Each row has a hidden value. The values are split into ranges, and the tier after each row names the range that its value falls in. Each part has its own value, ranges and names.
[153,-83,411,-47,175,27,-85,160,-68,94,184,71,16,-227,209,49,-106,140,-145,-327,-161,-151,177,255,265,102,110,-113,-159,158,151,30,139,-84,-104,194,-161,-170,-387,-99,255,-215] : nodok
[-246,-146,7,-88,-116,2,-119,-152,-41,-122,-1,120,35,16,-94,-24,212,-149,-207,168,-179,-58,39,-118,126,-103,95,-300,243,59,-63,220,350,-174,-328,1,118,-70,35,-55,107,32] : zamo
[279,-160,300,9,-149,210,-134,163,-186,-51,5,-18,-53,-241,26,92,63,66,-199,-207,-264,-321,-57,337,68,116,82,-38,-132,168,-33,107,235,-88,-102,189,-170,-79,-438,-128,183,-99] : Pas
[16,-114,186,-225,33,-9,-44,-157,228,-62,146,174,-234,79,497,-78,19,190,130,106,-245,26,171,-490,37,-264,3,-105,-90,-40,-85,-82,166,-180,39,107,-421,-288,98,218,64,116] : lek
[41,267,18,-127,-103,-151,-183,-128,145,-266,135,49,-199,-103,16,483,243,30,150,-200,-248,241,-167,168,-205,106,48,202,127,-234,-405,7,40,-14,18,74,326,126,11,-256,53,299] : vudev
[-68,-130,224,-177,129,18,43,-141,233,-17,217,236,-269,9,518,-58,72,155,132,56,-241,107,168,-595,-22,-233,-46,-183,-57,20,-125,-60,180,-220,31,104,-331,-263,108,64,131,118] : gifi
[-170,-454,-223,73,-536,28,-121,-24,-461,4,-443,-215,3,52,-691,-392,-18,0,-35,-29,-85,-314,62,268,81,31,269,-329,-80,27,-4,383,165,223,-277,-143,218,27,98,-63,187,-239] : vudev
[-337,-289,-120,-28,-216,-61,-142,-56,-228,-11,-198,7,60,51,-378,-194,16,-45,-49,37,-71,-137,121,13,160,-23,182,-361,106,78,42,332,239,71,-342,-114,212,-24,121,-44,192,-167] : lek
[357,-200,385,17,-152,278,-103,210,-192,-54,21,-34,-60,-273,102,48,66,45,-279,-200,-283,-395,-45,343,124,87,107,-57,-209,195,-2,87,269,-132,-96,240,-280,-157,-520,-66,189,-136] : Pas
[59,199,77,-111,-37,-71,-158,-89,131,-190,128,70,-203,-134,81,365,163,93,124,-180,-221,148,-83,161,-137,100,16,148,104,-133,-313,6,90,-43,-12,76,164,60,-36,-176,115,205] : zamo
[-34,224,-142,38,265,113,186,235,270,-248,307,32,-121,-215,167,473,-9,-236,138,-40,45,61,52,335,-193,80,-13,1,-321,302,-176,-79,-149,55,310,-146,-99,35,-95,61,17,-56] : gifi
[-210,-278,86,21,152,311,154,10,34,11,242,374,-263,-134,316,180,355,-26,139,102,-312,102,-74,-781,-492,-66,-326,-361,76,378,-311,115,267,-298,103,-14,-140,42,-12,-547,160,216] : zamo
[237,207,-299,-131,-141,-168,80,-363,248,-231,12,-87,24,185,7,92,-198,42,-10,90,-105,-72,-44,519,-298,-12,49,316,-108,148,-40,-184,-283,-47,314,1,-298,76,29,195,-243,210] : vudev
[-60,-242,125,-117,-39,160,-80,45,23,-101,155,226,-176,-1,313,189,271,-3,118,119,-330,4,-47,-622,-187,-173,-103,-241,-62,103,-214,75,247,-174,67,49,-202,-92,-45,-199,40,172] : vudev
[-187,-139,21,-49,-152,31,33,-281,23,-101,-26,64,-104,-18,-70,-218,198,-96,-227,146,-173,-28,75,-81,73,-125,113,-265,215,8,-132,157,321,-218,-303,28,71,-124,132,7,160,58] : zamo
[26,187,-167,78,120,289,149,293,212,-341,254,5,-217,-271,114,535,180,-298,124,52,-25,6,-54,308,-289,74,-50,-2,-298,262,-344,-40,-27,31,303,-163,-93,66,-125,19,19,17] : zamo
[110,240,-261,-110,16,-74,-17,-105,244,-256,111,-4,8,57,57,348,-113,-29,104,76,-61,-30,-21,431,-239,40,-17,220,-99,191,-90,-116,-182,16,273,-82,-210,106,-39,138,-156,130] : zamo
[9,261,-258,-166,151,-286,-9,-193,283,-143,146,35,124,149,73,260,-302,46,133,0,7,43,106,416,-119,31,24,198,-80,204,87,-137,-290,53,249,-76,-182,83,20,160,-161,59] : gifi
[-260,-251,-99,-39,-250,-11,-202,-45,-227,-67,-179,9,71,29,-361,-90,96,-79,-91,77,-122,-160,59,57,152,-19,151,-316,147,55,-11,317,291,31,-340,-85,198,0,37,-69,147,-108] : zamo
[-85,297,116,-154,171,-240,-128,-98,243,-145,262,149,-173,-131,189,430,93,91,191,-274,-155,322,10,68,-54,98,35,118,117,-161,-254,-26,12,-24,-18,68,277,36,39,-190,148,173] : gifi
[-22,-185,190,-72,67,240,173,-164,200,-43,212,254,-387,-82,491,-58,260,89,82,135,-312,89,45,-663,-283,-208,-181,-217,-6,129,-303,-46,255,-335,91,92,-353,-183,84,-128,148,232] : zamo
[-248,-232,-19,1,-168,15,58,-202,-84,-19,-113,25,-98,-24,-200,-323,87,-41,-151,45,-104,-70,125,-28,83,-68,155,-322,120,61,-63,228,264,-98,-311,-27,115,-112,169,-10,238,-77] : lek
[-166,-136,210,-215,252,-67,-157,28,123,40,271,280,-76,40,444,143,20,144,219,21,-209,119,239,-584,124,-182,-65,-267,-40,34,11,-1,167,-105,12,37,-226,-180,-10,-61,100,20] : nodok
[-98,297,81,-155,133,-247,-88,-188,270,-149,234,148,-220,-105,176,370,110,112,202,-250,-163,355,-4,26,-124,80,24,134,163,-184,-303,-33,10,-51,-17,68,287,43,120,-194,146,229] : gifi
[161,182,-197,-17,-23,117,41,116,175,-327,152,-54,-72,-95,56,464,44,-186,67,56,-91,-74,-95,429,-264,53,0,143,-264,209,-215,-87,-126,35,325,-82,-176,88,-163,69,-131,86] : vudev
[-206,-374,-153,87,-364,72,41,-151,-289,46,-334,-121,-128,-20,-499,-479,-10,49,-46,-8,-67,-204,134,160,15,9,176,-329,20,77,-63,302,196,79,-278,-117,134,-27,186,-45,270,-183] : zamo
[-9,139,211,-97,197,-159,-23,-111,145,8,228,109,-128,-144,189,129,-29,158,58,-285,-136,178,151,134,54,78,54,4,36,-44,-83,-40,26,-78,-39,112,82,-59,-49,-161,207,25] : nodok
[98,79,275,-51,107,-31,80,-99,143,-26,184,79,-219,-214,238,40,8,136,-48,-287,-173,68,67,152,-17,73,72,31,-38,31,-129,-36,77,-147,-41,177,-31,-123,-92,-93,245,28] : gifi
[-367,-144,101,-108,116,-125,-31,-162,33,15,121,193,40,8,43,-100,82,-81,-134,49,-112,83,202,-267,232,-120,102,-392,199,73,48,179,270,-162,-321,12,139,-138,99,-80,186,-58] : nodok
[33,231,-292,-167,38,-195,-145,-47,201,-232,88,17,134,138,12,406,-209,-6,166,46,-25,-41,11,417,-133,45,28,206,-112,183,33,-69,-219,113,240,-112,-166,118,-45,170,-188,63] : lek
[-169,-348,-110,26,-381,57,-62,-104,-277,-49,-257,-87,-15,20,-422,-290,95,-75,-141,71,-142,-220,43,91,71,-44,192,-325,36,54,-54,295,243,24,-279,-64,137,-33,66,-62,148,-110] : vudev
[85,234,-260,-97,14,-42,-83,17,195,-285,115,-9,47,23,13,450,-78,-94,109,74,-50,-58,-36,459,-182,58,2,183,-127,196,-87,-71,-145,64,249,-108,-157,118,-99,125,-157,79] : zamo
[-368,-313,-82,1,-129,-98,-38,-94,-220,86,-168,7,38,25,-363,-322,-67,-1,-36,-37,-29,-94,217,6,196,-18,185,-413,68,102,89,305,185,73,-330,-109,211,-53,149,-71,246,-232] : gifi
[148,198,-301,-110,-102,-89,-89,-48,147,-304,54,-65,102,95,-61,409,-96,-101,60,83,-87,-102,-89,510,-213,40,41,223,-155,174,-67,-75,-200,74,282,-78,-162,140,-115,117,-237,117] : vudev
[-386,-70,146,-160,183,-148,-148,-60,61,-49,207,244,124,0,114,117,141,-160,-154,66,-126,96,169,-286,317,-123,105,-386,231,54,68,185,319,-172,-350,26,180,-134,7,-78,143,-45] : nodok
[152,-172,403,-25,136,73,-65,195,-125,116,135,58,31,-222,180,-21,-134,128,-171,-303,-154,-239,176,236,273,88,115,-164,-208,231,192,64,158,-77,-111,189,-227,-189,-414,-72,259,-268] : nodok
[261,-59,250,-29,-165,123,-117,77,-92,-120,35,-29,-101,-199,50,146,106,42,-154,-195,-267,-198,-84,304,20,84,107,31,-111,45,-121,57,176,-85,-60,185,-87,-69,-329,-103,134,1] : vudev
[-12,248,-136,-47,295,-66,180,-34,329,-139,296,54,-71,-72,209,271,-145,-62,132,-33,28,129,162,304,-146,27,-21,54,-198,225,-68,-166,-221,-5,301,-92,-171,10,-1,84,-24,4] : nodok

[-97,51,113,-106,93,213,-162,60,-85,124,-32,-56,173,-51,-9,20,75,0,36,152,20,115,-54,-38,-26,203,-4,22,202,36,335,-57,53,164,377,40,-65,62,-71,-1,87,136] : <65>
[-198,-18,316,-144,259,32,-137,-63,29,0,-34,-97,77,69,-122,153,-365,-183,-22,110,65,172,-410,88,-43,95,-35,127,277,-91,12,44,234,98,324,257,72,-90,-36,64,75,15] : <62>
[-50,-59,-390,-248,-455,-91,104,143,12,163,-147,-126,-204,102,63,-262,-214,-135,10,64,-130,-67,-114,-61,-52,-142,-54,107,-35,157,-34,20,35,-22,-126,-309,37,32,-53,3,-96,125] : <63>
[138,16,130,4,24,101,-8,-190,-114,-157,-214,61,126,-22,-18,125,-168,-37,-9,-78,-5,223,-105,32,-146,173,120,121,299,80,43,-108,66,-33,64,-59,200,-135,-10,-125,35,206] : <67>
[47,-83,317,-169,280,260,-168,-29,-72,-79,-153,-31,127,-96,25,221,82,-20,-60,32,91,278,-185,11,40,187,-23,-24,149,-30,227,-8,83,165,414,124,13,-216,-77,67,154,31] : <63>
[77,-151,1,-102,86,230,-79,77,-126,-156,-69,79,235,-55,235,129,-29,8,8,86,38,152,82,-11,-168,142,2,-6,129,107,136,23,-100,114,154,54,138,-74,84,-250,74,140] : <65>
[-154,125,-235,-227,-92,43,-74,177,186,233,133,-129,-106,97,-42,-186,-26,-90,12,-2,-20,-234,49,-163,115,-169,-180,0,-110,55,26,-25,56,100,-157,43,-236,114,1,233,45,-116] : <49>
[-10,-124,-280,-153,-370,22,168,-76,-54,67,-96,-110,-85,-59,127,-202,-168,-27,63,-168,-124,-78,-52,-127,-119,-112,-4,36,92,182,-40,12,44,-53,-152,-250,157,1,77,-107,-114,7] : <67>
[-318,10,4,-173,45,94,-71,37,97,229,176,-175,53,21,-40,-131,-137,-90,63,56,-8,-148,-132,-135,43,-88,-178,21,116,17,100,48,148,118,127,173,-108,127,34,122,43,-144] : <62>
[-43,21,102,8,-7,-42,-121,-35,18,-68,-93,72,-4,145,-82,13,-294,-99,-50,183,107,166,-294,93,-21,106,-21,123,152,22,-9,42,94,-102,135,8,6,-53,-202,54,8,176] : <62>
[-99,-184,167,-140,142,300,-51,29,-123,41,-86,-87,239,-109,152,35,161,-1,16,153,-15,151,-63,-64,29,79,-159,-29,175,91,352,61,-13,201,459,62,48,-82,25,-46,142,9] : <67>
[-50,-252,-249,-318,-295,18,91,111,19,46,-122,-115,-123,76,148,-169,-183,-155,-29,79,-69,8,-141,-126,-11,-193,-172,82,-62,136,-64,93,32,-24,-79,-192,88,-109,-53,-17,8,40] : <67>
[220,4,-190,-157,-51,267,-138,115,-18,-77,2,131,128,-39,151,24,170,73,-18,-36,69,33,311,-205,-72,115,19,-32,-66,116,137,-140,-127,15,-186,-83,-69,-33,-54,-98,118,170] : <63>
[50,136,-34,126,31,57,28,-104,-35,-11,-41,-20,1,-160,95,31,5,142,63,-309,-15,-96,-12,141,-54,69,94,-173,129,96,85,44,-40,144,95,71,24,19,270,29,-152,-205] : <62>
[25,256,-330,97,-246,-117,-35,156,149,132,-13,87,-114,195,-43,-234,-31,5,-31,101,1,-177,70,59,106,-70,-100,17,-121,140,68,-11,-129,-53,-208,-118,-218,118,-58,207,-55,62] : <69>
[24,-195,-105,-404,-110,138,-71,128,-46,9,-98,-49,81,51,85,33,-223,-173,-28,144,-22,170,-67,-168,-187,68,8,184,81,29,42,-84,74,23,-22,-93,150,-103,-97,-196,120,281] : <67>
[15,157,284,282,140,-60,-78,-117,-60,-40,-240,68,14,-6,-70,101,-62,82,-51,78,80,205,-402,400,87,230,52,-67,217,15,250,126,-6,73,535,73,-8,-104,-26,190,-96,-7] : <59>
[113,136,-246,-48,-150,97,-96,81,122,32,43,54,-160,1,45,-142,185,98,-26,-150,92,-151,152,-129,153,-66,-87,-146,-207,124,21,-21,-63,-32,-216,-103,-278,23,-99,246,-15,-98] : <65>
[-32,-55,320,5,141,66,-56,-88,-112,-86,-294,-43,25,-5,-20,127,-83,-68,-54,132,35,308,-401,213,60,138,-40,31,247,38,167,99,98,104,544,18,81,-191,-93,101,27,64] : <68>
[158,-41,-415,-136,-337,-50,104,36,81,-147,-70,82,-127,148,122,-132,-282,-106,-23,-129,-42,-101,134,-126,-115,-195,-41,100,-85,198,-309,-37,-54,-159,-571,-198,94,-58,34,-97,-38,101] : <68>
[103,56,34,-125,-16,1,-129,57,102,-84,-192,51,-167,170,-96,21,-70,-123,-136,103,105,161,-194,25,166,-14,-109,72,-76,34,-46,-11,65,-61,-1,-75,-138,-189,-273,272,96,112] : <68>
[164,28,238,86,80,164,-70,-182,-148,-112,-257,30,3,-185,30,130,154,141,-26,-153,79,246,-203,135,43,242,111,-127,181,63,229,13,31,60,409,-77,21,-173,-67,97,-42,2] : <63>
[28,44,-620,-103,-360,21,58,161,150,81,242,61,-22,59,207,-278,-116,43,71,-166,-41,-402,388,-240,-125,-210,-75,-47,-191,199,-133,-25,-167,-72,-649,-80,-72,194,189,-114,-82,-65] : <69>
[161,265,-136,239,-66,160,4,-56,-102,35,-79,70,95,-176,101,-56,313,252,82,-236,-43,-100,260,74,-11,162,108,-188,116,202,306,-79,-177,138,89,-97,-87,119,193,18,-104,-41] : <65>
[31,221,53,66,5,83,-158,82,-31,134,-154,-6,-54,-32,-60,-33,239,97,-23,84,54,83,-107,142,156,192,5,-101,39,60,357,-9,-28,138,404,-78,-233,27,-135,264,-20,48] : <65>
[65,92,-348,-171,-211,47,-5,67,146,-14,71,57,-20,171,0,-152,-162,-117,-5,-65,-26,-165,250,-259,-47,-164,-97,134,-62,150,-179,-150,-9,-109,-568,-90,-61,48,-22,-5,82,117] : <68>
[116,256,-296,115,-349,-250,6,-52,131,23,-73,117,-243,160,-123,-171,-330,2,-35,-116,35,-103,-142,112,-34,0,120,60,-28,79,-159,-39,17,-220,-357,-187,-64,40,-100,144,-190,97] : <59>
[100,232,124,53,123,255,-124,-13,-101,132,-147,2,209,-114,-55,47,353,119,14,11,-26,114,111,13,57,270,50,-28,199,76,504,-177,-63,197,348,-32,-107,15,-4,96,110,132] : <67>
[38,294,-296,205,-221,-63,-10,121,111,193,-26,38,-169,29,19,-254,234,169,-3,-52,1,-242,74,134,219,-53,-98,-191,-169,166,221,67,-185,54,2,-123,-310,129,32,336,-142,-156] : <69>
[-109,-8,-116,-76,-68,92,-10,-71,52,-30,136,18,120,78,21,-100,-263,-87,60,-31,4,-104,73,-203,-115,-79,-88,113,159,120,-117,-46,73,-83,-261,53,44,92,29,-108,45,47] : <49>
[139,303,-528,278,-528,-155,63,55,58,168,-36,121,-238,9,59,-374,118,244,38,-146,-15,-286,130,104,70,-11,60,-173,-167,236,129,28,-216,-129,-240,-349,-228,206,-8,181,-290,-25] : <59>
[-99,-141,-70,-22,-63,-38,67,-110,69,-125,56,13,-9,64,107,-56,-402,-78,13,-83,35,-71,-178,-8,-83,-151,-109,26,93,95,-235,152,57,-99,-166,99,136,-55,102,-62,-68,-125] : <69>
[-94,-192,213,-291,328,287,-136,25,-28,-104,53,-62,258,-49,120,219,-149,-121,4,38,56,139,-54,-121,-120,63,-83,43,188,-23,50,9,98,194,185,298,122,-122,105,-148,191,-12] : <65>
[201,101,-274,163,-396,-104,64,-17,-30,-45,-258,68,-337,-34,99,-192,98,158,-31,-165,32,-21,-114,179,120,-10,35,-181,-129,215,10,119,-108,-100,11,-366,-117,-46,-100,214,-249,-46] : <65>
[-17,119,-262,-161,-183,62,-67,90,33,146,67,-48,-34,-12,18,-117,-84,2,58,-93,-21,-131,89,-123,-106,39,65,6,26,75,54,-95,32,44,-150,-72,-75,138,24,-16,-53,58] : <49>
[118,-19,-70,-280,-18,127,-68,22,42,-20,-73,-55,-85,-52,37,66,-50,-43,-38,-193,26,41,-33,-112,-27,13,37,-18,-31,13,-30,-74,81,64,-106,-23,-6,-140,-5,62,41,-18] : <63>
[240,290,-265,221,-158,0,-86,11,103,-103,-5,258,-34,118,-9,-106,69,119,-37,-82,100,-111,257,0,50,40,6,-36,-93,175,-6,-100,-179,-160,-376,-118,-195,61,-79,121,-29,109] : <62>
[-84,292,-356,90,-409,-193,120,65,68,239,-141,-76,-196,178,-114,-341,-110,-67,40,42,-164,-196,-33,85,77,-135,-70,95,53,213,51,-35,-16,-10,-121,-272,-118,187,4,198,-143,77] : <65>
[74,211,211,122,238,41,-88,-184,29,-120,-69,47,39,-33,-95,182,-136,26,-12,-227,73,62,-135,155,-18,136,98,-30,214,-6,-6,-43,79,67,78,195,11,-85,110,116,-19,-87] : <62>
[-5,105,-233,-81,-52,3,-70,34,252,-3,206,82,-38,150,-16,-110,-197,-49,-32,-105,84,-233,110,-174,46,-175,-139,15,-136,50,-185,-29,-3,-110,-500,125,-149,20,11,139,50,-108] : <59>
[171,150,-10,149,127,286,-126,-50,-80,-108,45,167,260,-142,129,81,240,207,51,-145,77,-8,320,-53,-78,219,76,-131,126,138,242,-107,-157,82,15,68,-59,61,113,-100,42,41] : <49>
[146,271,-28,289,-112,30,95,-193,15,22,-214,30,-107,-47,-63,-146,290,153,-15,-237,-44,-71,24,98,251,-43,-79,-125,53,213,180,-26,-85,-5,40,-178,-151,-45,28,338,-67,-142] : <67>
[38,375,-345,215,-258,-160,90,-20,181,128,-5,16,-235,94,-77,-266,6,75,19,-248,-59,-337,94,85,160,-182,-70,-92,-91,186,-52,-9,-84,-32,-331,-107,-223,135,126,325,-170,-198] : <62>
[-37,-177,-337,-77,-268,-1,88,-11,21,-55,133,51,45,-7,242,-144,-360,15,65,-110,-2,-165,25,-104,-233,-102,-4,-13,19,135,-162,108,-50,-111,-324,-20,170,51,164,-259,-132,-41] : <59>

Next part:
[180,-18,8,128,-30,121,164,33,194,-26,43,-148,-59,-92,91,138,24,-42,88,64,-15,5,131,23,66,76,-17,-68,84,-56,-83,195,-49,139,-4,-1,130,-42,-126,-75,-133,-94] : pigat
[228,-82,-127,32,-371,301,-258,-367,77,-8,-27,-425,-6,-46,65,25,12,-281,358,66,-459,-46,-52,-74,173,49,-293,-137,-35,33,191,-42,40,43,63,45,45,10,-160,203,115,9] : Folog
[174,35,153,38,192,235,-40,-279,171,-233,-4,130,7,27,22,-253,20,9,83,118,-339,72,210,-32,-234,163,-64,-320,-100,-90,131,-537,47,121,50,-44,116,-39,61,-237,120,-26] : Folog
[74,-12,30,-103,89,114,-83,-49,116,-93,-70,40,-74,80,-65,-187,-50,0,-165,9,-42,50,84,15,-93,111,71,-118,61,5,36,-140,122,-9,-164,-238,-74,-139,109,-226,52,-114] : Mur
[-112,110,-79,-132,136,120,293,29,167,-40,-123,71,75,170,176,-19,-43,-46,2,-25,37,64,183,20,-291,152,-40,-161,-121,-142,-8,-328,36,-165,71,-158,260,-84,68,-317,-246,-42] : tup
[-22,-2,-89,10,-120,33,305,191,148,100,-25,-200,-9,-22,131,272,-47,-120,53,50,209,-76,-26,-53,120,48,-42,57,102,-64,-196,310,-32,-30,1,-1,80,-31,-55,-4,-317,-95] : non
[412,-243,6,273,-512,266,-283,-237,129,157,170,-498,-258,18,188,296,25,-288,226,164,-261,-205,-201,-33,428,-44,-244,110,50,29,-17,290,143,283,116,-3,22,189,-338,224,-10,40] : pigat
[188,-51,197,179,-67,161,78,-51,-48,-119,33,220,-25,22,-55,81,-232,-131,-24,275,-184,-160,-82,-129,38,138,-123,-40,5,46,-179,-279,36,224,185,127,48,81,3,-59,51,30] : Folog
[325,-177,-5,58,-317,23,-417,-83,-219,144,-44,-301,-12,108,-94,93,-86,-128,-126,119,-178,-182,-438,-69,326,-21,-84,46,39,86,-39,216,150,161,-65,-102,-272,100,-157,274,272,-106] : tup
[327,-37,87,142,-148,98,280,71,279,-105,161,-173,126,-204,77,354,138,-96,187,135,-29,-92,111,-66,119,174,-76,153,362,-15,-133,368,-129,186,9,129,424,15,-90,31,-292,-27] : Folog
[-30,28,39,24,111,70,208,102,50,-4,-64,130,-68,123,60,1,-144,-20,-125,80,94,-24,35,-10,-94,82,17,-121,-81,-79,-150,-178,44,27,52,-88,13,-34,30,-216,-108,-77] : non
[-304,115,38,-193,355,-109,346,268,130,-69,-132,139,6,-40,-138,-253,-54,97,-206,-10,379,70,65,-121,-133,62,188,-234,123,-101,-150,-12,-75,-143,-260,-49,-241,-252,369,-136,-134,-245] : Gola
[304,-14,-21,-67,-106,80,178,56,348,-119,50,-246,217,-180,96,338,156,-46,127,59,-3,-3,156,-33,29,226,-3,190,384,-9,-46,420,-15,18,-138,-84,358,-64,-66,-108,-313,-86] : Mur
[-146,30,58,-50,174,-22,156,149,33,-21,-52,80,-111,32,-148,-256,-54,13,-191,-7,199,6,-7,-62,-22,13,102,-211,83,-44,-98,-45,-56,-5,-171,-35,-177,-174,245,-27,4,-171] : Gola
[164,-49,143,49,-2,40,26,25,-22,-47,13,107,45,117,-40,35,-82,-51,-147,145,-36,-123,-133,-87,-6,118,-24,-9,70,-11,-125,-152,67,128,40,-34,63,52,60,-43,12,-37] : Gola
[350,-141,47,123,-303,106,-162,-70,33,-14,80,-287,-6,-140,-101,160,10,-159,79,137,-177,-138,-162,-93,320,58,-97,82,269,103,-51,359,-7,215,-85,69,-22,13,-103,242,82,-73] : Folog
[-246,134,-187,-151,81,130,275,63,-22,-11,-266,116,42,135,55,-65,-274,-102,-18,-23,12,77,118,5,-222,115,-60,-247,-239,-56,-54,-335,14,-218,90,-93,12,-152,57,-252,-103,-80] : non
[-261,48,58,-120,313,-145,174,318,-47,50,-120,180,-167,131,-191,-333,-112,118,-439,-49,425,23,-70,-22,-59,-26,245,-213,50,-60,-180,-4,-6,-66,-277,-175,-362,-223,314,-125,13,-260] : tup
[93,24,81,-77,190,66,38,19,110,-116,-75,135,13,70,-20,-99,-67,66,-184,69,5,42,93,0,-157,149,95,-115,28,-44,-42,-171,104,20,-104,-205,-26,-93,84,-295,-4,-123] : tup
[6,95,-5,5,263,131,273,38,309,-125,-24,6,-86,-76,79,-137,70,83,28,-43,51,174,389,95,-191,106,98,-265,15,-132,13,-36,-75,19,-106,-114,132,-199,25,-318,-154,-151] : pigat
[33,-40,56,85,-56,103,102,34,145,-34,59,-130,-176,-145,-94,-78,-3,-98,48,67,45,-40,38,-74,174,9,-14,-109,190,17,-80,199,-90,113,-132,80,-101,-131,81,85,-40,-121] : Folog
[261,-170,119,159,-229,28,-345,-43,-398,84,-118,39,-28,110,-169,132,-418,-128,-218,330,-198,-259,-547,-182,313,12,-96,-10,-132,130,-237,-66,212,258,118,37,-515,184,-139,195,390,-79] : pigat
[223,65,60,85,267,98,-10,-81,21,-127,-40,83,12,75,-26,-263,81,140,-101,-49,-213,148,228,161,-237,103,76,-357,-119,-108,111,-265,-65,158,-29,-140,166,-105,-65,-219,193,-136] : non
[122,27,16,144,194,113,-27,-122,114,-11,26,-178,-165,21,37,-334,196,82,52,-95,-143,145,197,132,-80,-40,29,-455,-138,-170,156,-107,-121,162,-69,-54,33,-114,-72,-21,160,-164] : pigat
[267,-105,63,72,-117,248,-417,-343,-52,-49,4,-75,-159,190,-71,-295,-21,-118,-40,32,-423,-19,-59,37,8,35,-113,-232,-112,31,196,-385,142,165,10,-154,-35,4,-37,3,345,-8] : Gola
[-71,-61,112,-30,-15,-20,156,174,100,35,14,7,-95,28,-46,50,-106,-88,-150,148,270,-153,-181,-184,138,38,32,53,189,-15,-237,108,71,20,-104,-15,-189,-25,198,14,-170,-102] : Gola
[135,-74,-107,-14,-206,58,56,109,259,73,99,-430,-129,-90,-10,57,220,-105,25,-139,147,4,83,70,219,4,36,81,377,14,15,599,-89,20,-281,-122,162,-177,-9,115,-202,-143] : Mur
[-45,148,-45,-33,249,-43,506,270,183,-58,-72,19,157,-75,75,85,61,96,-14,-40,224,100,241,39,-185,137,99,-148,85,-152,-137,147,-187,-47,-58,-6,263,-157,32,-195,-287,-176] : non
[54,0,-156,-41,-184,109,-31,-110,0,66,-68,-324,75,66,36,-41,74,-168,160,-72,-173,-11,-68,-22,45,25,-162,-172,-23,-49,116,-1,-68,-53,5,6,139,-51,-39,192,20,-64] : Gola
[176,-102,256,30,98,-4,-292,-49,-227,-95,-72,256,-33,113,-276,-214,-259,26,-354,252,-117,-140,-327,-169,67,75,62,-127,1,78,-133,-301,186,210,-76,-65,-451,34,156,0,389,-121] : Gola
[-125,4,90,-154,165,-97,186,207,187,-31,-50,-37,9,-97,-90,-45,-19,34,-141,110,341,-49,-97,-209,69,59,134,-37,250,-59,-190,207,31,-60,-272,-41,-311,-132,281,-21,-164,-215] : Gola
[-36,115,-122,-100,73,232,261,-86,206,-152,-197,28,127,-74,155,105,-201,-87,207,104,-158,107,263,-50,-209,212,-101,-197,-151,-67,-19,-255,48,-124,112,-35,90,-101,-53,-331,-169,-54] : pigat
[-271,117,-237,-179,-131,112,486,107,194,32,-147,-175,169,-11,180,213,-83,-245,270,-13,121,-19,80,-135,-75,127,-188,-48,15,-91,-88,-1,-91,-291,97,88,263,-102,91,-18,-441,-23] : Gola
[262,-139,217,112,0,-8,-231,-5,-91,-6,-23,14,-57,-12,-108,69,-202,19,-206,316,-33,-168,-337,-180,231,38,44,-19,34,30,-217,62,195,262,-61,-34,-485,110,-37,39,220,-148] : pigat
[247,-83,37,196,-218,100,-29,-7,-223,49,-59,16,36,84,-2,250,-286,-155,-34,225,-198,-180,-259,-75,158,77,-150,-12,-118,51,-198,-64,61,209,235,90,-30,149,-210,84,125,-9] : pigat
[392,-96,72,191,-286,184,-20,-107,12,-66,94,-108,69,-35,5,245,-35,-187,125,166,-297,-146,-65,-47,147,141,-180,78,145,67,-61,59,-23,239,143,105,300,95,-165,102,9,41] : Folog
[222,-40,-95,91,-238,129,57,-55,54,54,-35,-301,109,-47,152,316,-39,-160,216,118,-165,-82,-80,-56,144,82,-175,-8,-14,-38,-64,180,-4,78,126,61,128,79,-238,99,-95,-42] : pigat
[123,-166,-158,-134,-478,334,-492,-288,-136,31,-220,-113,-162,165,-67,63,-477,-357,-54,166,-361,-130,-257,-86,212,93,-207,88,-111,248,22,-197,406,-76,25,-261,-387,-4,-99,-83,227,27] : tup
